Below is a small trained network, with its code and all its weights. Each question gives an input and a target symbol and asks what happens when units are switched off, that is, made to give their printed mean instead of their output.

import numpy as np


def w(rows, s, z=0):
    codes = np.array(rows[::2]) - 128.0
    scale = np.full(codes.shape[1], s)
    scale[-1] = z or s
    return codes * scale


def norm(h):
    return h / np.sqrt((h * h).mean(-1, keepdims=True) + 1e-5)


def f(y):
    return y / 2 * (1 + np.tanh(0.7978845608 * (y + 0.044715 * y**3)))


def softmax(a):
    e = np.exp(a - a.max(-1, keepdims=True))
    return e / e.sum(-1, keepdims=True)


def log_softmax(a):
    a = a - a.max(-1, keepdims=True)
    return a - np.log(np.exp(a).sum(-1, keepdims=True))


def net(x, mask):
    ids = ['βδεηθλμξπτω'.index(c) for c in x.split()]
    T = len(ids)
    res = E[ids] + P[:T]
    r = norm(res)
    for j in range(2):
        rows = slice(2 * j, 2 * j + 2)
        q, k, v = (r @ M[0][rows].T for M in (Q, K, V))
        z = softmax(np.where(np.tri(T) > 0, q @ k.T / 2**0.5, -1e9)) @ v
        o = O[0][rows]
        res = res + np.where(mask[j], z, o[:, -1]) @ o[:, :-1]
    y = f(norm(res) @ A[0][:, :-1].T + A[0][:, -1])
    res = res + np.where(mask[2:6], y, B[0][:, -1]) @ B[0][:, :-1]
    return log_softmax(norm(res)[-1] @ U[:, :-1].T + U[:, -1])


Q, K, V, O, A, B = {}, {}, {}, {}, {}, {}
E = w([
[100,43,81,204,26,128],'β',
[143,9,153,100,104,118],'δ',
[20,123,154,70,151,119],'ε',
[98,88,131,28,187,115],'η',
[72,166,53,123,150,25],'θ',
[207,157,56,121,107,111],'λ',
[75,83,159,147,199,85],'μ',
[210,112,136,92,147,160],'ξ',
[158,201,20,87,169,105],'π',
[131,152,197,102,217,36],'τ',
[149,135,151,122,92,4],'ω',
],0.012)
P = w([
[109,155,144,92,71,156],'0',
[100,163,201,181,150,168],'1',
[146,11,135,95,153,75],'2',
[122,168,180,189,154,167],'3',
[161,59,114,112,167,73],'4',
[122,161,171,187,145,163],'5',
[150,61,129,109,172,60],'6',
[132,162,154,188,138,166],'7',
[187,96,90,126,177,71],'8',
[126,152,161,184,131,163],'9',
[165,81,88,103,173,85],'10',
[126,154,157,178,127,158],'11',
[174,88,107,104,185,63],'12',
[128,157,160,158,115,152],'13',
],0.012)
Q[0] = w([
[90,181,145,253,76,193],'h0',
[95,177,224,122,90,174],'h0',
[90,175,186,153,140,175],'h1',
[92,215,206,211,95,233],'h1',
],0.012)
K[0] = w([
[132,98,84,255,167,136],'h0',
[137,105,165,193,189,117],'h0',
[101,105,154,132,202,107],'h1',
[181,89,118,205,183,126],'h1',
],0.011)
V[0] = w([
[163,254,129,137,87,138],'h0',
[74,114,75,107,153,138],'h0',
[62,139,120,55,209,153],'h1',
[42,156,123,198,80,48],'h1',
],0.0096)
O[0] = w([
[105,178,112,1,71,75,2],'h0',
[2,169,30,188,144,136,109],'h0',
[37,129,134,40,185,151,187],'h1',
[103,82,63,217,110,35,54],'h1',
],0.0089,0.0044)
A[0] = w([
[135,254,184,212,138,192,191],'n0',
[161,39,202,130,126,95,150],'n1',
[69,232,198,163,100,117,248],'n2',
[113,192,103,141,194,71,187],'n3',
],0.0083,0.0015)
B[0] = w([
[25,165,128,31,50,43,189],'n0',
[235,155,93,155,147,142,254],'n1',
[158,2,10,125,123,3,148],'n2',
[194,114,130,139,138,254,169],'n3',
],0.0077,0.0057)
U = w([
[131,113,114,198,56,145,254],'β',
[236,91,164,182,179,239,127],'δ',
[39,87,145,109,124,131,61],'ε',
[62,130,153,75,211,248,96],'η',
[89,115,5,155,137,81,93],'θ',
[183,204,126,76,66,113,160],'λ',
[80,110,149,213,198,137,66],'μ',
[171,205,241,64,107,200,201],'ξ',
[115,209,68,64,120,145,213],'π',
[154,143,176,91,208,44,90],'τ',
[196,128,118,135,90,27,9],'ω',
],0.011,0.0022)

Each question gives the input, a string of symbols that net reads in full, and the target symbol t.
The units are the heads (2 rows each of Q, K, V and O) and the neurons (one row each of A and B). Each row of codes is followed by its name. A weight is (code - 128) times the scale printed after its matrix; where a second scale follows, it is the last column's (O, A, B and U).
mask holds one flag per unit, heads first, then neurons. A switched-off unit (its flag False) gives its mean, the last column of its rows in O or B, instead of its output. The means were averaged over made-up inputs and are rounded, as every weight is.
A unit's drop is (log p(t) with every unit on - log p(t) with that unit switched off) / (log p(t) with every unit on - log p(t) with every unit switched off).
The circuit of an input: a set's keep is (log p(t) with only the set's units on - log p(t) with every unit switched off) / (log p(t) with every unit on - log p(t) with every unit switched off). Starting from all 6 units, units are removed one at a time, each time the one whose removal leaves the highest keep (on an exact tie, the one counted first), for as long as the keep stays at least 0.8.
units of the circuit, in order: the units of the circuit, biggest drop first
top k neurons: the k neurons with the biggest drops, biggest first
which heads matter: for each layer, one digit per head in row order, 1 if its drop is at least 0.15 and else 0, layers parted by /
drop of u: that unit's drop, to one decimal
input η λ θ τ ω β μ δ μ η μ, target η: units of the circuit, in order -> h1
input ξ η θ π θ δ ξ δ λ δ ω, target ξ: which heads matter -> 01
input η δ θ δ λ θ η ξ δ η π δ θ, target η: which heads matter -> 01
input μ τ ω δ β λ ω δ θ, target μ: which heads matter -> 11
input η ξ η β π ξ τ, target η: which heads matter -> 01
input ξ δ δ ε, target ε: top 2 neurons -> n0; n2
input ω λ η θ λ θ β, target ω: which heads matter -> 10
input δ η η ξ θ ε η δ δ δ μ, target δ: which heads matter -> 00
input ω λ ξ η θ η δ θ π, target ω: which heads matter -> 11
input δ θ λ δ τ η θ β ε, target δ: which heads matter -> 00
input ξ δ δ δ τ δ δ, target ξ: which heads matter -> 11
input ξ β τ δ ω π δ δ θ, target ξ: which heads matter -> 01
input θ η δ θ, target θ: which heads matter -> 00
input δ θ η θ δ η δ ε τ, target δ: which heads matter -> 00
input η η ω π λ η ω θ δ, target η: which heads matter -> 01
input η η η δ η η μ η ξ ξ, target ξ: units of the circuit, in order -> n0
input δ μ ξ θ ω δ δ ε, target ε: top 2 neurons -> n0; n1
input δ θ η η δ ω, target ω: top 2 neurons -> n2; n3
input δ η η δ τ θ τ ω, target ω: top 2 neurons -> n2; n0
input π η δ δ δ π δ λ θ, target π: units of the circuit, in order -> h0
input δ δ δ ω ε δ ξ δ μ δ δ θ θ, target δ: drop of n3 -> 0.1
input η θ π θ θ π β ω δ λ, target λ: drop of n0 -> 0.2
input ε θ τ β θ η ε ξ δ δ ε δ ξ λ, target λ: drop of n1 -> 0.0
